grid =
[[134 142 119 138 127 123 126 130 115 124 138 131 143]
 [134 134 126 134 127 119 126 130 125 129 133 127 138]
 [149 155 142 139 127  98 117 132 127 123 140 130 148]
 [139 121 131 131 136 124 126 138 136 133 129 130 138]
 [132 134 127 129 123 120 126 122 130 124 131 129 123]
 [135 123 138 134 128 101 126 142 132 143 122 109 138]
 [136 140 132 122 126 104 111 127 133 124 133 130 134]
 [150 129 120 134 134 114 124 139 130 141 133 128 151]
 [100 136 124 133 116 142 138 113 107 117 133 130 116]
 [133 133 123 116 129 120 113 127 134 124 133 137 130]
 [134 134 126 128 127 133 126 126 130 124 133 134 128]
 [119 134 123 134 127 145 130 127 115 123 133 135 134]
 [134 144 140 134 127 120 122 130 124 120 133 131 138]
 [134 134 126 138 127 116 128 132 119 132 133 121 141]
 [119 121 146 119 127 134 126 130 137 124 118 130 111]
 [158 134 110 134 131 120 126 130 130 134 141 133 149]]
Rows and columns are counted from 1.
row 1 col 1 => 134
row 12 col 8 => 127
row 2 col 2 => 134
row 16 col 2 => 134
row 4 col 8 => 138
row 15 col 4 => 119
row 6 col 7 => 126
row 16 col 12 => 133
row 9 col 2 => 136
row 5 col 8 => 122
row 13 col 10 => 120
row 3 col 3 => 142
row 4 col 9 => 136
row 8 col 12 => 128
row 9 col 9 => 107
row 5 col 13 => 123
row 15 col 10 => 124
row 2 col 3 => 126
row 6 col 4 => 134
row 10 col 2 => 133
row 12 col 13 => 134
row 8 col 10 => 141
row 3 col 10 => 123
row 2 col 1 => 134
row 10 col 10 => 124
row 15 col 2 => 121
row 2 col 11 => 133
row 7 col 2 => 140
row 13 col 13 => 138
row 15 col 11 => 118
row 3 col 11 => 140
row 7 col 5 => 126
row 15 col 3 => 146
row 5 col 9 => 130
row 10 col 11 => 133
row 3 col 4 => 139
row 5 col 7 => 126

A =
[[125 130 129 136 125 128 123 124 131 131]
 [137 139 143 125 136 123 129 133 131 130]
 [125 125 129 132 126 128 121 123 131 132]
 [126 126 118 119 130 128 138 133 126 121]
 [129 123 129 134 129 130 123 122 130 133]
 [137 133 149 124 138 120 134 133 124 122]
 [127 123 128 132 129 129 124 119 132 134]
 [127 119 119 117 125 129 141 134 119 115]
 [128 123 124 129 130 129 124 121 134 134]]
Indices start at 1.
(1, 1) = 125
(3, 8) = 123
(8, 1) = 127
(7, 3) = 128
(9, 5) = 130
(2, 10) = 130
(2, 7) = 129
(8, 6) = 129
(9, 10) = 134
(4, 8) = 133
(3, 3) = 129
(8, 8) = 134
(7, 8) = 119
(8, 7) = 141
(5, 10) = 133
(1, 5) = 125
(5, 7) = 123
(6, 2) = 133
(7, 5) = 129
(2, 4) = 125
(9, 8) = 121
(4, 2) = 126
(5, 3) = 129
(9, 7) = 124
(1, 10) = 131
(8, 10) = 115
(3, 5) = 126
(3, 1) = 125
(1, 9) = 131
(2, 8) = 133
(8, 4) = 117
(3, 7) = 121

arr =
[[114 137 122 128 133 122 126 119]
 [131 126 133 132 126 132 137 138]
 [118 135 134 129 126 124 124 131]
 [139 127 108 137 129 125 117 126]
 [121 134 116 123 135 138 136 116]
 [130 125 122 127 125 120 130 133]
 [124 133 132 124 129 135 122 125]
 [124 136 133 135 136 127 125 134]
 [127 122 130 139 131 131 133 110]
 [132 121 130 135 121 119 128 132]
 [136 120 111 131 124 112 130 132]
 [131 123 133 151 122 127 130 134]
 [123 135 137 134 135 132 120 123]
 [128 136 128 135 127 136 119 137]
 [115 123 127 139 117 124 140 116]]
Indices start at 1.
(1, 1)	114
(4, 5)	129
(3, 7)	124
(6, 2)	125
(3, 5)	126
(11, 3)	111
(15, 8)	116
(12, 2)	123
(9, 2)	122
(14, 1)	128
(8, 7)	125
(1, 5)	133
(6, 5)	125
(11, 1)	136
(8, 5)	136
(12, 1)	131
(14, 3)	128
(15, 3)	127
(15, 7)	140
(1, 2)	137
(12, 3)	133
(6, 8)	133
(12, 7)	130
(1, 6)	122
(11, 4)	131
(2, 5)	126
(2, 8)	138
(3, 4)	129
(7, 6)	135
(8, 6)	127
(7, 5)	129
(10, 3)	130
(2, 2)	126
(10, 2)	121
(12, 8)	134

data =
137,120,149,130,128,132,118,129,124,115,122
126,130,128,128,129,133,129,129,128,129,128
126,129,129,128,125,130,126,131,128,128,128
129,141,149,142,151,109,123,136,155,118,138
127,125,126,127,128,128,129,126,128,127,129
128,114,115,128,123,124,138,122,138,131,122
Indices start at 1.
row 1 col 1: 137
row 3 col 2: 129
row 6 col 3: 115
row 4 col 2: 141
row 3 col 6: 130
row 4 col 10: 118
row 6 col 9: 138
row 5 col 6: 128
row 2 col 1: 126
row 3 col 11: 128
row 2 col 5: 129
row 1 col 4: 130
row 6 col 10: 131
row 1 col 7: 118
row 4 col 6: 109
row 1 col 2: 120
row 4 col 11: 138
row 2 col 6: 133
row 6 col 2: 114

M =
129  128  128  122  129  129  132  128  126  128  131  127  124  130  131  128
127  123  122  122  133  120  136  124  128  131  130  133  126  127  130  139
131  127  126  122  132  129  124  126  130  129  123  125  131  128  130  127
134  129  129  135  139  129  122  118  110  153  145  123  117  139  108  123
126  130  134  137  114  130  122  136  124  122  123  136  127  124  124  115
126  129  126  132  129  129  128  128  126  132  128  127  123  127  125  127
140  131  126  131  124  121  119  129  126  133  137  137  116  123  122  132
118  137  123  137  127  122  109  136  120  143  116  119  140  145  126  134
138  134  125  131  123  121  122  131  127  136  136  140  108  122  123  138
Indices start at 1.
row 1 col 1	129
row 9 col 15	123
row 8 col 1	118
row 8 col 6	122
row 4 col 3	129
row 8 col 14	145
row 6 col 6	129
row 7 col 10	133
row 9 col 3	125
row 1 col 12	127
row 8 col 15	126
row 2 col 8	124
row 6 col 7	128
row 6 col 5	129
row 6 col 9	126
row 2 col 11	130
row 7 col 9	126
row 9 col 4	131
row 3 col 11	123
row 5 col 11	123
row 1 col 5	129
row 9 col 1	138
row 2 col 2	123
row 1 col 4	122
row 6 col 15	125
row 9 col 9	127
row 3 col 15	130
row 9 col 7	122
row 7 col 5	124
row 7 col 4	131
row 8 col 13	140
row 5 col 3	134
row 9 col 10	136
row 2 col 9	128

m =
[[129 126 120 128 107 129]
 [128 127 143 102 136 115]
 [138 111 141 150 120 130]
 [116 131 112 119 120 146]
 [114 137 148 116 134 127]
 [151 135 135 129 131 131]
 [141 110 140 152 112 127]]
Indices start at 1.
row 1 col 1: 129
row 5 col 6: 127
row 4 col 2: 131
row 2 col 2: 127
row 7 col 4: 152
row 4 col 3: 112
row 5 col 2: 137
row 3 col 2: 111
row 7 col 2: 110
row 1 col 3: 120
row 2 col 4: 102
row 3 col 5: 120
row 6 col 6: 131
row 6 col 1: 151
row 2 col 3: 143
row 7 col 5: 112
row 3 col 3: 141
row 4 col 5: 120
